Each row is followed by its group and then its class within the group.
[-18.9  11.2   5.5  -6.9  -5.1   9.0   9.8  -4.0   9.3 -10.9   2.8 -24.7
  -8.1  28.2 -11.9  -5.7  -4.0   0.0  -8.8   4.5  -5.3  -8.9] => L > <101>
[11.6 10.9  5.7 -5.9  0.3  2.9  3.5 -5.8  9.1 -5.0 -0.5  9.7 -2.3  5.0
 -6.0 -0.5 -1.1 -1.9 10.3  2.9 -7.4 -7.3] => Q > <86>
[ -9.9  19.3   0.2  -7.3   5.5   6.5   0.1  -1.3   8.4  -1.8 -10.8   4.3
  -0.1   3.2  -0.2  -1.7  -2.8  -5.1  -4.7  16.2  -7.9 -18.1] => W > <85>
[ -5.1  13.6   3.1  -6.4  20.4   1.4  -4.7  -3.8   6.2  -1.3 -25.9  -9.1
  -0.6   8.3  21.9  -3.0  -2.8 -14.6 -10.8   7.1 -12.5 -13.7] => W > <84>
[-39.8  15.0  -0.2  -0.8  -3.0   4.2   9.1 -15.9   3.2 -13.1   8.3  -5.1
  -8.4  27.6 -10.7  -5.6  -0.1  -5.6 -10.1  18.6   3.8 -10.3] => L > <101>
[-23.1  12.2   6.0  -2.3  -6.1   7.8  11.3  -2.3  10.4  -4.1  -4.9 -17.2
  -7.6  11.7 -15.7  -1.6   0.0   4.8  -1.1   3.0  -2.5  -1.3] => L > <101>
[-26.2   8.8   4.9  -8.4   9.1   1.5   5.6 -12.0   1.8  -5.5  -1.1 -12.2
  -6.2  11.7   9.3  -3.0   0.9  -2.3 -10.6   7.1  -7.1  -7.4] => L > <94>
[ -1.8  19.2   6.9 -11.6  10.6   4.5   1.6 -14.9   1.8 -11.6  -9.2  -3.3
  -6.2  34.0   8.1  -1.1  -2.3 -13.2   8.4  -5.4 -19.2 -18.2] => Q > <100>
[-15.3   8.0   4.4   3.8   1.5   8.6   2.3  -5.3   4.7   5.1  -4.5  -4.1
  -6.9  19.4  -0.2  -1.7  -3.8  -7.2   5.4   4.1  -3.1  -2.9] => Q > <100>
[-24.3  23.2   5.9 -17.9   1.3   7.3   9.6 -11.0  13.3 -13.3   0.1 -23.2
 -10.0  31.1   8.4 -11.3  -4.3  -3.2  -3.9  -5.0 -15.7 -11.3] => Q > <100>
[-29.5  -7.1  -6.3   6.7  -5.6   6.0   9.8   1.9   7.0   8.0  15.1  -0.9
  -4.6   3.1 -18.5  -3.4  -0.9  18.6 -18.7   9.7   5.8  11.2] => L > <101>
[-16.1  14.4  10.0  -5.6   3.4  -2.8   6.0 -13.2   0.6 -17.2  -6.1 -30.8
 -12.0  33.7   2.7  -3.8  -1.2 -10.3  -1.2   0.6 -11.1 -12.0] => L > <94>
[-28.2   7.2   4.4  -3.4 -15.3   6.9   9.3  -6.7   3.9  -1.0   0.2  -4.1
  -9.9  19.2 -11.5  -0.7  -1.7  -4.0  -1.7   9.9  -1.1  -6.8] => L > <101>
[-38.8  19.5   3.3  -4.4   1.5   8.7  12.9  -7.0   5.7  -7.6  -8.4 -33.1
 -15.9  29.3  -5.5  -5.6  -2.7  -6.4  -3.7   2.2  -7.5  -8.1] => L > <101>
[11.4  8.1  6.3  3.1 -3.5  8.7  7.6 -0.4 11.3  4.6 -1.6 10.9 -7.5  6.2
 -0.4 -4.5 -3.5 -6.8  9.9  9.8 -0.9 -3.7] => Q > <86>
[-33.0  21.9  15.4 -12.0   6.0   0.8   3.7 -27.1   7.4 -12.0  -7.4 -29.2
 -10.0  19.2  11.6  -7.0  -4.3  -4.3   8.1  -8.2 -11.1 -16.5] => L > <94>
[-37.5  20.0   8.9 -12.2   6.1  -1.4   5.3 -30.1  -4.8 -14.1  -9.3 -23.7
  -9.0  19.6  -2.8  -0.3   0.0  -1.0   0.6   1.6 -11.0 -17.6] => L > <94>
[-53.4   9.6   6.3  -9.6  -7.3  -0.7  -0.2  -6.3   2.9 -10.9  -3.0 -30.3
 -13.8  13.9  -3.7  -9.9   5.0   1.4 -10.5   1.7  -5.4 -11.7] => L > <94>
[  3.9  24.7   7.5  -4.9  15.6  -0.2   0.1  -1.0  11.3   3.7  -9.5 -14.4
  -2.4   5.4  16.3   0.7  -2.5 -15.1   3.7   7.0 -12.0 -10.7] => W > <84>
[-13.0  11.2   2.6  -8.7   5.4   9.2  -0.1  -8.3   9.8  -4.9 -13.2  -2.6
   3.2   7.1  10.3  -6.7  -8.3   1.4  -6.7   0.6  -5.9 -12.8] => W > <84>
[ 4.7 15.2  5.0 -4.7  6.5  2.4 -1.1 -3.9 13.7  2.8 -1.5 -7.0 -0.1 -8.1
 18.3 -5.6 -1.6 -2.1  4.5  4.4 -3.0 -5.5] => W > <85>
[ -4.2  17.1  -0.8  -1.6   6.0  -4.2  -1.3  -2.2   9.5  -3.9   3.1 -18.5
  -2.1  -5.2  11.1  -2.9  -3.4  -5.5  -1.3   8.1   1.3  -7.9] => W > <85>
[ -0.3   1.7   4.2  -4.9   5.2  11.2   5.8   3.4   7.7  -1.5 -22.2 -17.7
  -1.8  -5.4   1.8  -2.0  -1.1   7.4 -10.4  -6.8  -8.0   1.8] => W > <84>
[ 13.8   2.5   3.1  -5.9   4.4   2.0  -7.3  12.6  10.4   9.6  -6.9   1.0
   1.1 -29.1  11.4   1.4   0.1   3.0   2.5   1.8   2.7  -3.6] => W > <84>
[-61.3  18.8   9.1  -4.6   6.6   1.4  11.2 -10.6   3.9  -3.4  -4.6 -30.4
 -10.0  11.3   4.7  -3.3   2.3  -0.7 -10.0   7.1  -5.5  -4.4] => L > <94>
[-23.5   3.0   0.1   1.2  -3.6   8.7   3.1  -4.0   4.3  14.2   6.3  29.4
   6.5  -9.5 -12.3   5.7   0.2   4.7   2.3   7.1   3.0  -2.2] => Q > <100>
[-25.5  26.7   7.9  -2.8   4.2   3.8  -0.8  -8.1  13.7   7.1   1.1  -2.8
   0.5  -1.3   8.3  -6.9  -1.2  -7.5  10.6   6.0  -0.1  -8.0] => W > <85>
[-51.3   9.5   5.1  -3.4  -5.0  -4.2   1.5  -6.0   7.1   0.8  10.0 -24.8
 -10.7  -4.6  -2.4  -4.4   1.5   1.8 -12.5  16.5   7.8  -6.6] => L > <94>
[-12.8   4.6   0.4   1.6  -0.6   1.6   7.6   0.3   4.1  -3.6   2.3 -14.3
  -8.8   4.4 -10.7  -0.3  -0.4  -2.0  -9.3  11.0  -1.4   1.3] => L > <101>
[ -0.2  10.1   8.8  -7.1  -4.6   1.5  -1.5 -10.5   6.2  -0.4   0.4  -5.0
 -11.8  16.6  -9.3  -1.8  -4.2  -8.9  13.9   3.3  -3.1 -14.5] => Q > <86>
[ -1.3   9.3  -0.3   4.3   4.4   0.0   0.7  -0.8  12.5   3.6   0.2 -10.1
   1.3 -18.1   5.9  -1.3   0.0   1.2  -9.4  15.2   4.7  -0.2] => W > <85>
[-18.2  -3.4  -2.3  -4.2  -1.9   3.9   9.2   3.2   7.5  16.8   4.4  21.4
  -5.1   1.9 -17.4   1.5   0.0   4.8  -1.5   8.0  -0.4   8.2] => Q > <100>
[-49.2   3.2   4.2  -2.7  -1.4   1.8   7.2  -5.1   6.5  -1.3   2.0 -14.4
  -6.8   6.9  -3.2  -7.1   0.8   2.4 -22.8  15.5   2.1  -1.3] => L > <101>
[-40.1  14.2   6.3  -2.6  -3.0   5.8   9.7 -15.2   5.4  -6.8  -8.6 -31.4
  -7.4  20.7 -15.4  -1.2  -6.7  11.1 -10.3   5.3  -1.7  -8.8] => L > <101>
[-22.4  19.0   4.0   2.1   9.9   0.8   0.9  -5.0   9.3   1.3  -4.7 -24.6
  -0.3  -2.6   8.1   2.3  -1.3  -5.3  -1.8   0.5  -3.1  -2.2] => W > <85>
[ -3.8  11.5  12.6 -13.6   6.2   0.5   9.1  -8.3  10.5   5.9  -0.6 -31.9
 -24.8  32.2  13.0  -4.2  -3.9 -14.3   5.1  -5.8 -10.5   0.6] => Q > <86>
[-17.2  20.6   5.0  -7.3   6.8   0.2   9.2  -5.8  10.8 -14.1  -4.9 -45.9
 -14.4  20.3  -7.3  -0.4  -5.0  -5.6  -6.9   5.9 -11.7  -8.6] => L > <101>
[  8.4  11.8   2.9 -13.2  -1.4   6.4   8.5   0.3  11.2   0.0  -2.2   4.5
 -10.6  -1.4 -14.5  -0.7   0.7  -3.1   5.0  12.7  -7.4  -5.1] => Q > <86>
[ -8.0  11.1   5.7   6.1   7.8  -1.1  -0.9   3.7  12.8   6.5 -14.4 -23.4
  -1.7 -20.0  12.5 -15.6  -2.3  -0.9  -3.1   2.4   4.0   1.0] => W > <84>
[-41.0   4.5  -0.9   5.8  -2.4   0.9   7.4  -2.7   4.8   4.7   0.5 -25.3
  -6.7   5.7 -25.1   6.4  -6.2   5.9 -16.3  15.2   0.6   0.2] => L > <101>
[ -5.4  16.0   3.9  -4.8   7.3   7.7  -7.2  -5.3  12.8   5.7 -16.6  -3.6
 -17.3   1.3  12.7  -2.6  -5.5 -10.2   5.5   6.5  -4.5 -17.6] => W > <84>
[ -8.9   6.8   2.6  -0.4  -6.2   0.9   9.8  -5.8   3.5  -6.0   1.0 -14.5
 -13.8  10.9 -17.3  -0.1   0.3  -2.3 -11.2  19.5  -2.3  -6.3] => L > <101>
[ 20.7  34.3  11.0  -5.4  11.9   1.5   3.8  -8.9  19.7   0.4  -4.2 -11.4
   3.9  -2.2  15.6  -1.9  -2.6  -9.3  11.7   3.9  -5.3 -10.5] => W > <85>
[-18.9  14.1   7.1  -7.0   0.0  -2.0   6.2 -18.2   4.0 -14.5  -2.3 -26.6
 -11.3  24.8  -2.7  -3.0  -2.5   0.1  -4.8   0.5  -7.1 -11.9] => L > <94>
[-28.2  18.1   0.1  -7.3   1.7   7.9   9.5 -12.5   4.7  -8.9   9.6 -15.4
 -14.6  41.8 -10.7   4.5   0.7  -3.9 -10.1  10.2 -14.2 -12.7] => L > <101>

Each row is followed by its group and then its class within the group.
[ -5.4  -4.9 -12.2   6.3  29.9  25.2   1.3   5.2  -3.6  10.4  -0.8   5.5
  -2.7 -15.8   2.3  -8.9  -9.6   1.0 -12.7   7.5 -28.7   4.0] => N > Fil
[  5.4  -4.7 -25.9  -4.6  -6.1  19.7  17.3  -0.4 -10.5  22.2  25.0  -5.8
  -2.9 -20.2   2.5  -8.3  -6.9  20.8 -31.6   0.1 -30.1  -0.7] => D > zos
[  2.3   1.2 -18.8  -5.4  30.3   2.6  11.8  -9.0  -8.5  16.2   0.7  10.9
  -2.0 -14.8   2.3  -3.3  -8.7  12.8 -17.6   2.0 -16.1  11.5] => D > Meb
[ -3.1  -7.0   8.5  -4.6  -1.6   1.9  -4.2   7.9  11.7   5.7  13.1  -5.1
 -16.4  -8.3  -3.5  -5.3   2.9   2.2  -8.1  -9.5   1.8  -3.9] => V > Lemo
[  4.1  -4.1  10.6   4.6   3.5  20.2   4.7  -0.6  -2.6   2.0  -8.1  -1.7
 -11.8 -28.2  10.5 -12.4  -5.0  -5.3  -2.8 -12.7 -10.6 -11.1] => V > Lemo
[  0.1 -12.7   4.5  -5.6  -5.9  15.8  22.6  15.8  -7.1   1.1   6.0  -5.2
   1.0 -15.8  -2.6 -20.9   9.0  11.9  -7.9  -2.9 -22.3  -5.0] => V > Lemo
[  9.7  -9.0  -3.8  -0.3   5.9  15.1   5.5  11.5   2.0  -1.5  17.8   7.8
  -0.8 -17.3   9.5  -9.1   4.4  -6.6 -14.2  -3.6 -20.5  -3.0] => V > vosu
[ -0.6  -8.3  15.6  -3.2 -28.5   1.2   7.9  -5.1  -4.1  -0.5  12.4  -8.4
 -18.6  -0.3   4.9  -4.6   6.2   3.4   2.0 -20.4  -3.1 -13.7] => V > Lemo
[  4.7 -17.8  -4.0 -16.2  -7.9   2.7   6.0   1.8  -0.9   7.1  10.7  -2.0
 -14.9 -23.8   4.6  -6.6   2.0   8.8  -3.9  -1.1  -7.2 -10.7] => V > Lemo
[  3.8  -3.0 -10.7   1.3  29.2   0.6  14.0  -1.0  12.0   6.5  13.4   4.5
  -3.5 -12.7  -3.1  -0.1  -4.9  -7.6 -26.4  15.6 -22.0  15.9] => P > medov
[ -9.2 -19.7 -22.8  -1.0  -1.8  28.0  24.4  -1.0 -26.4  14.0   8.3  13.5
   5.5 -19.4  20.1  -5.3 -25.3 -12.7 -33.0  13.0 -27.7  -3.7] => P > medov
[-17.6   2.2   0.3  -6.7  -1.3 -13.5   8.5 -11.1   1.9  -5.0 -11.4  -8.4
  -6.3 -10.0   5.6   1.6   0.5 -11.8 -13.9  -4.4  -4.6  -4.7] => D > zos
[ 15.0  -3.9   0.5  -5.4  -2.2  24.1   9.6  -0.4  20.1  13.2   6.4   2.5
 -29.5 -16.4   1.2  -5.1  -9.8   7.0 -11.1 -17.1   0.5  -4.3] => V > Lemo
[ -3.9  -3.3  -2.3   6.8   8.9 -21.8   3.8 -14.8 -23.4   4.2  23.2  -9.5
 -12.2  17.5 -22.5   5.6  -9.1  -5.4 -13.2 -15.9 -14.4   2.6] => D > Meb
[  6.3  -3.4 -21.0  13.9   7.6  19.2   9.9   1.6  -3.6   8.5  32.5  12.6
   3.7 -22.3  -2.5 -13.5   0.7  -3.2 -25.3  -0.3 -29.1   0.1] => P > viga
[ 18.9 -10.9 -47.1   5.6  49.6  11.6 -10.3  -3.1  14.2   2.5   7.6   1.6
 -12.0 -12.6  -4.0  14.2  19.4   7.6 -28.9  -9.7 -18.6  15.3] => N > tezoz
[  2.2  -7.9  -7.6   8.3  12.9   7.4   1.8  -8.3   6.1   6.1  13.3  14.2
  -0.2 -18.6   5.3   5.4  -3.6 -11.4  -8.7  -3.5 -14.8   4.3] => P > medov
[  2.3   9.7 -16.3  -4.3  33.5  26.5 -11.1  -1.3   2.8  11.8  -0.5   6.9
   6.8 -12.8   5.8   5.7  -4.1  -2.1  -5.7  -4.0   1.6   6.0] => N > Mafof
[ -0.1 -11.2   6.6  -1.0 -17.4   2.3  14.6   2.8  -5.8  11.1  33.4 -20.1
  -9.4 -15.2   3.4   6.6   0.5   7.9 -15.9 -15.7  -7.9  -8.5] => V > Lemo
[ -2.5 -10.3  -9.8  -0.7   5.2  22.9   8.4  -2.6  -9.2  12.3  21.2  -3.1
   2.1 -30.5  11.3 -27.1   0.0  12.6 -17.3  -6.6 -23.1  -6.0] => V > rikim
[  4.1  -2.9  -1.9  10.9  46.0   4.0 -13.4   0.9 -14.7   1.0  14.4   8.0
  -5.4 -14.8  -3.5   6.7  -2.2  -0.8  -6.1  -5.6  -4.0  21.6] => N > Mafof
[ -0.1  -1.5 -13.3  11.1   4.7  20.5  14.5 -10.3  -8.9   8.4  42.4  14.7
  21.2 -16.5  20.3  -3.5 -10.9  -3.0 -25.5 -13.5 -25.1  -2.3] => P > dab
[ 12.3 -16.8  -6.4  -0.7  -9.0  -4.5  13.1 -11.5  -2.2  22.2   5.8  12.0
 -14.0  -1.6 -17.6  -3.6 -14.0   1.5 -18.6  -1.2  -8.8  -1.5] => D > zos
[  4.0  -9.4  -5.7  -7.7  33.7  14.3  -9.6  -3.6   3.0   5.9  -3.5  -2.2
 -19.7   7.5   2.6  -3.5 -10.4   2.8   7.0 -10.4  -2.9  31.5] => N > Mafof
[ -6.3  -3.4 -16.4 -10.0   6.0  14.1  15.1   0.6  -8.0  15.3  18.8   2.5
  -9.8 -25.8  -9.3  -8.4 -17.0  -2.1 -35.0  12.9 -15.5  -0.4] => D > zos
[ -2.3   0.6  -6.5   3.6  29.0  13.2  14.4  -3.2  -8.7   9.0  11.8  17.1
  17.8 -21.7  -0.2 -11.4 -15.1 -10.8 -31.4   9.4 -31.1   1.2] => P > viga
[ -3.8 -11.1 -10.4  -3.1  21.5  23.3  -0.2   4.6  -7.9  16.1   2.6  -9.3
  -5.1 -18.4   3.7  -4.6   1.0   1.6 -14.6   1.6  -9.3  10.0] => N > Fil
[ 18.9  13.0  -0.5  14.9  -6.8 -48.0  -4.0 -20.0  24.4 -12.6   2.9  14.7
 -34.7  -2.8 -31.1   8.9  15.6  -4.9 -15.4  -8.1   7.0   8.9] => D > dor
[ -0.4  -6.9 -10.0  -1.4  31.6  28.3  -1.8  13.5   5.6  -1.8 -14.2   3.1
  -0.3   1.9  -3.8   0.4 -10.0   4.4   6.3   3.8  -4.9   9.5] => N > Fil
[ 12.3  -9.1  15.0  -3.3  14.5  16.6   5.1  14.2   7.4   4.1  26.1   6.7
  -6.4 -11.6   1.9 -15.2  -1.1 -24.6  -8.2  -9.3 -12.1  -2.3] => V > Lemo
[ -2.0   4.0  -9.5   3.9  18.1   5.1  10.8  -4.5  -7.5   8.6  20.6  16.2
  17.7 -23.0   4.1 -14.2   4.6  -8.1 -26.8  -0.7 -18.8  -0.4] => P > viga
[ -5.3  10.0  11.3  -2.1  39.0  -0.4 -26.8  -4.8   5.0 -13.8  -6.6   7.1
  -0.1 -13.3  -6.7  -5.4 -13.8  -5.3   6.3  -7.0   6.2   4.3] => N > Mafof
[-11.5  -8.1  -0.6   2.7  26.8  26.2 -13.7   5.1   2.0  -8.0   3.9 -11.8
  -2.4  -5.9   5.7  10.2   0.1  -8.7   5.3   5.4   3.7  10.9] => N > tezoz
[ -2.2  -5.1   2.3  14.1   4.7 -13.1  -0.7  -4.7   2.0  -9.9   2.7  -4.1
  -9.1  -7.8  -4.0   4.8  -5.8 -11.8  -0.8   0.3   8.1   7.9] => V > vosu
[  0.9 -14.7   5.1  -3.8  -7.1  28.0  10.9   9.6   8.9  23.6   5.1 -18.3
 -16.3 -24.4  11.5  -4.5  11.0   1.0  -6.9  -8.4  -1.9  -4.1] => V > Lemo
